Below are the code and all the weights of a small trained network. Each question names an input and a target symbol and asks about switching units off, where a switched-off unit gives its printed mean instead of its output.

import numpy as np


def w(rows, s, z=0):
    codes = np.array(rows[::2]) - 128.0
    scale = np.full(codes.shape[1], s)
    scale[-1] = z or s
    return codes * scale


def f(y):
    return np.maximum(y, 0)


def softmax(a):
    e = np.exp(a - a.max(-1, keepdims=True))
    return e / e.sum(-1, keepdims=True)


def log_softmax(a):
    a = a - a.max(-1, keepdims=True)
    return a - np.log(np.exp(a).sum(-1, keepdims=True))


def net(x, mask):
    ids = ['ΓΛΠαβδεζημξστφψω'.index(c) for c in x.split()]
    T = len(ids)
    res = E[ids] + P[:T]
    u = 0
    for l in range(2):
        q, k, v = (res @ M[l].T for M in (Q, K, V))
        z = softmax(np.where(np.tri(T) > 0, q @ k.T / 4**0.5, -1e9)) @ v
        res = res + np.where(mask[u], z, O[l][:, -1]) @ O[l][:, :-1]
        u += 1
        y = f(res @ A[l][:, :-1].T + A[l][:, -1])
        res = res + np.where(mask[u : u + 4], y, B[l][:, -1]) @ B[l][:, :-1]
        u += 4
    return log_softmax(res[-1] @ U[:, :-1].T + U[:, -1])


Q, K, V, O, A, B = {}, {}, {}, {}, {}, {}
E = w([
[194,121,146,112],'Γ',
[155,112,123,138],'Λ',
[153,111,140,174],'Π',
[148,112,123,153],'α',
[148,113,124,152],'β',
[150,110,134,157],'δ',
[227,131,131,46],'ε',
[142,108,140,190],'ζ',
[128,105,130,188],'η',
[111,125,71,255],'μ',
[162,125,54,172],'ξ',
[109,97,148,168],'σ',
[99,107,122,225],'τ',
[106,90,177,124],'φ',
[101,88,180,132],'ψ',
[96,95,158,152],'ω',
],0.0053)
P = w([
[175,43,146,174],'0',
[123,149,154,194],'1',
[61,100,128,32],'2',
[198,97,97,180],'3',
[153,168,179,250],'4',
[93,96,153,36],'5',
[212,120,69,153],'6',
[130,184,187,249],'7',
[105,90,163,45],'8',
[224,129,36,138],'9',
[112,197,221,247],'10',
[114,71,163,57],'11',
[237,120,1,112],'12',
[89,225,239,233],'13',
],0.0077)
Q[0] = w([
[30,14,93,2],'0.h1',
[212,213,165,216],'0.h1',
[214,245,158,241],'0.h1',
[205,253,195,246],'0.h1',
],0.0079)
K[0] = w([
[58,128,223,130],'0.h1',
[196,137,7,137],'0.h1',
[196,128,29,121],'0.h1',
[195,137,20,114],'0.h1',
],0.012)
V[0] = w([
[120,151,254,82],'0.h1',
[175,101,69,129],'0.h1',
[150,88,101,40],'0.h1',
[91,160,73,241],'0.h1',
],0.0079)
O[0] = w([
[9,132,254,134,10],'0.h1',
[164,96,62,192,253],'0.h1',
[133,18,86,135,147],'0.h1',
[205,218,66,89,144],'0.h1',
],0.0054,0.0023)
A[0] = w([
[59,97,148,20,202],'0.n1',
[107,254,142,140,178],'0.n2',
[191,54,85,113,188],'0.n3',
[93,101,184,34,252],'0.n4',
],0.0088,0.0036)
B[0] = w([
[57,84,184,49,188],'0.n1',
[184,254,225,45,157],'0.n2',
[222,61,42,146,253],'0.n3',
[95,71,160,85,198],'0.n4',
],0.006,0.0055)
Q[1] = w([
[212,9,49,110],'1.h1',
[58,204,183,195],'1.h1',
[244,60,108,118],'1.h1',
[58,255,233,138],'1.h1',
],0.0038)
K[1] = w([
[242,85,19,172],'1.h1',
[51,140,205,79],'1.h1',
[164,140,83,96],'1.h1',
[13,192,254,72],'1.h1',
],0.0079)
V[1] = w([
[81,135,244,94],'1.h1',
[196,85,61,223],'1.h1',
[76,180,148,91],'1.h1',
[217,83,46,255],'1.h1',
],0.0052)
O[1] = w([
[166,121,253,170,48],'1.h1',
[65,122,34,148,222],'1.h1',
[180,155,181,110,67],'1.h1',
[77,130,49,149,245],'1.h1',
],0.0058,0.011)
A[1] = w([
[156,246,121,143,221],'1.n1',
[136,103,138,181,250],'1.n2',
[74,92,103,148,238],'1.n3',
[106,117,192,93,208],'1.n4',
],0.011,0.0019)
B[1] = w([
[192,226,150,2,160],'1.n1',
[60,70,192,233,157],'1.n2',
[87,84,81,135,255],'1.n3',
[215,117,204,76,156],'1.n4',
],0.0088,0.011)
U = w([
[103,183,170,173,254],'Γ',
[159,163,149,156,71],'Λ',
[192,115,180,73,192],'Π',
[175,179,146,157,70],'α',
[146,169,152,121,144],'β',
[151,144,164,106,147],'δ',
[2,44,120,248,150],'ε',
[187,127,169,90,124],'ζ',
[223,104,176,88,116],'η',
[182,229,105,52,26],'μ',
[153,127,46,103,129],'ξ',
[79,125,151,35,89],'σ',
[147,153,151,92,63],'τ',
[203,170,176,158,150],'φ',
[201,159,167,164,70],'ψ',
[190,158,157,162,40],'ω',
],0.0062,0.0056)

Each question gives the input, a string of symbols that net reads in full, and the target symbol t.
The units are the heads (4 rows each of Q, K, V and O) and the neurons (one row each of A and B). Each row of codes is followed by its name. A weight is (code - 128) times the scale printed after its matrix; where a second scale follows, it is the last column's (O, A, B and U).
mask holds one flag per unit, layer by layer, with each layer's heads first. A switched-off unit (its flag False) gives its mean, the last column of its rows in O or B, instead of its output. The means were averaged over made-up inputs and are rounded, as every weight is.
A unit's drop is (log p(t) with every unit on - log p(t) with that unit switched off) / (log p(t) with every unit on - log p(t) with every unit switched off).
The circuit of an input: a set's keep is (log p(t) with only the set's units on - log p(t) with every unit switched off) / (log p(t) with every unit on - log p(t) with every unit switched off). Starting from all 10 units, units are removed one at a time, each time the one whose removal leaves the highest keep (on an exact tie, the one counted first), for as long as the keep stays at least 0.8.
units of the circuit, in order: the units of the circuit, biggest drop first
unit that matters most: the unit with the biggest drop
top k neurons: the k neurons with the biggest drops, biggest first
top k neurons in layer l: the k neurons of layer l with the biggest drops, biggest first
input ε ξ ξ φ Γ ψ Π ξ Π ξ Λ, target ξ: unit that matters most -> 0.h1
input α ε Γ α ξ ω ψ Λ ε Λ ε ζ μ μ, target μ: units of the circuit, in order -> [1.n1, 0.n2, 0.h1]
input Γ ε ξ Γ β ψ ξ μ, target ξ: units of the circuit, in order -> [0.h1, 1.n1]
input ε φ Λ, target Π: top 3 neurons in layer 0 -> [0.n3, 0.n1, 0.n4]
input ψ μ ε φ Γ ε α β Γ ξ β, target ξ: units of the circuit, in order -> [0.h1, 1.h1, 0.n3, 0.n1]
input φ ζ Π ξ Π, target ξ: top 3 neurons -> [0.n3, 1.n1, 0.n1]
input μ Γ ξ ε ε ε ω μ ξ φ σ ξ ξ μ, target ξ: top 2 neurons -> [1.n1, 0.n3]
input α μ μ Γ ξ α ξ ε, target ξ: top 2 neurons -> [0.n3, 0.n1]
input ε η τ ψ μ ε μ ξ, target μ: units of the circuit, in order -> [0.h1, 1.n1, 0.n2]
input ε β Λ ζ ε ε Γ ξ ε ε ξ Γ φ, target ε: units of the circuit, in order -> [1.n1, 0.h1, 1.n4]
input Π β ε Λ ξ ε φ ε Γ Γ μ ε ζ, target ε: top 3 neurons in layer 1 -> [1.n1, 1.n3, 1.n4]
input ε η ζ ε ε η β, target ε: top 2 neurons in layer 0 -> [0.n2, 0.n3]
input ε η ψ ε ε ε, target σ: units of the circuit, in order -> [0.h1, 0.n1, 0.n4]
input μ ε φ Γ ε ε ε β ε μ ε φ ψ, target ε: unit that matters most -> 0.h1
input ε σ τ α η ε Γ ε ξ μ Π β φ, target ε: top 2 neurons -> [1.n1, 1.n3]
input ξ ε ε ε β δ ε ω ξ ε ψ ε α, target ε: top 3 neurons -> [1.n1, 1.n3, 0.n2]
input Γ η ε Λ, target ε: top 2 neurons in layer 1 -> [1.n1, 1.n2]
input ξ α ξ ξ μ ε, target ε: top 2 neurons -> [1.n1, 0.n3]
input ε ε β τ Γ Γ ξ Λ ε δ φ β, target Π: top 3 neurons -> [0.n3, 1.n4, 0.n1]
input Π β ζ ε ε β μ ε α ξ φ μ ω, target ε: unit that matters most -> 1.h1
input ε ε ξ ω Γ ε ξ Γ, target ξ: top 2 neurons -> [0.n3, 0.n1]
input ε ψ τ, target Π: top 3 neurons -> [0.n3, 1.n4, 0.n1]
input Λ φ ε φ φ τ ξ Γ Γ μ ε, target μ: top 2 neurons in layer 0 -> [0.n2, 0.n4]
input ω ξ φ ξ ξ ε φ φ ψ, target η: top 3 neurons -> [0.n3, 1.n4, 0.n1]
input φ φ Π, target Π: top 3 neurons -> [1.n4, 0.n3, 0.n1]
input ξ α σ ε Λ ξ ξ ε ξ ξ ξ, target ξ: top 2 neurons in layer 0 -> [0.n3, 0.n2]
input α ξ ξ ξ μ Γ, target ε: unit that matters most -> 1.h1
input ε ψ σ σ ξ φ β μ β μ δ, target μ: top 2 neurons -> [1.n1, 0.n2]
input ξ ε φ ε Π ε ξ ξ μ μ ε, target μ: top 2 neurons -> [1.n1, 0.n2]
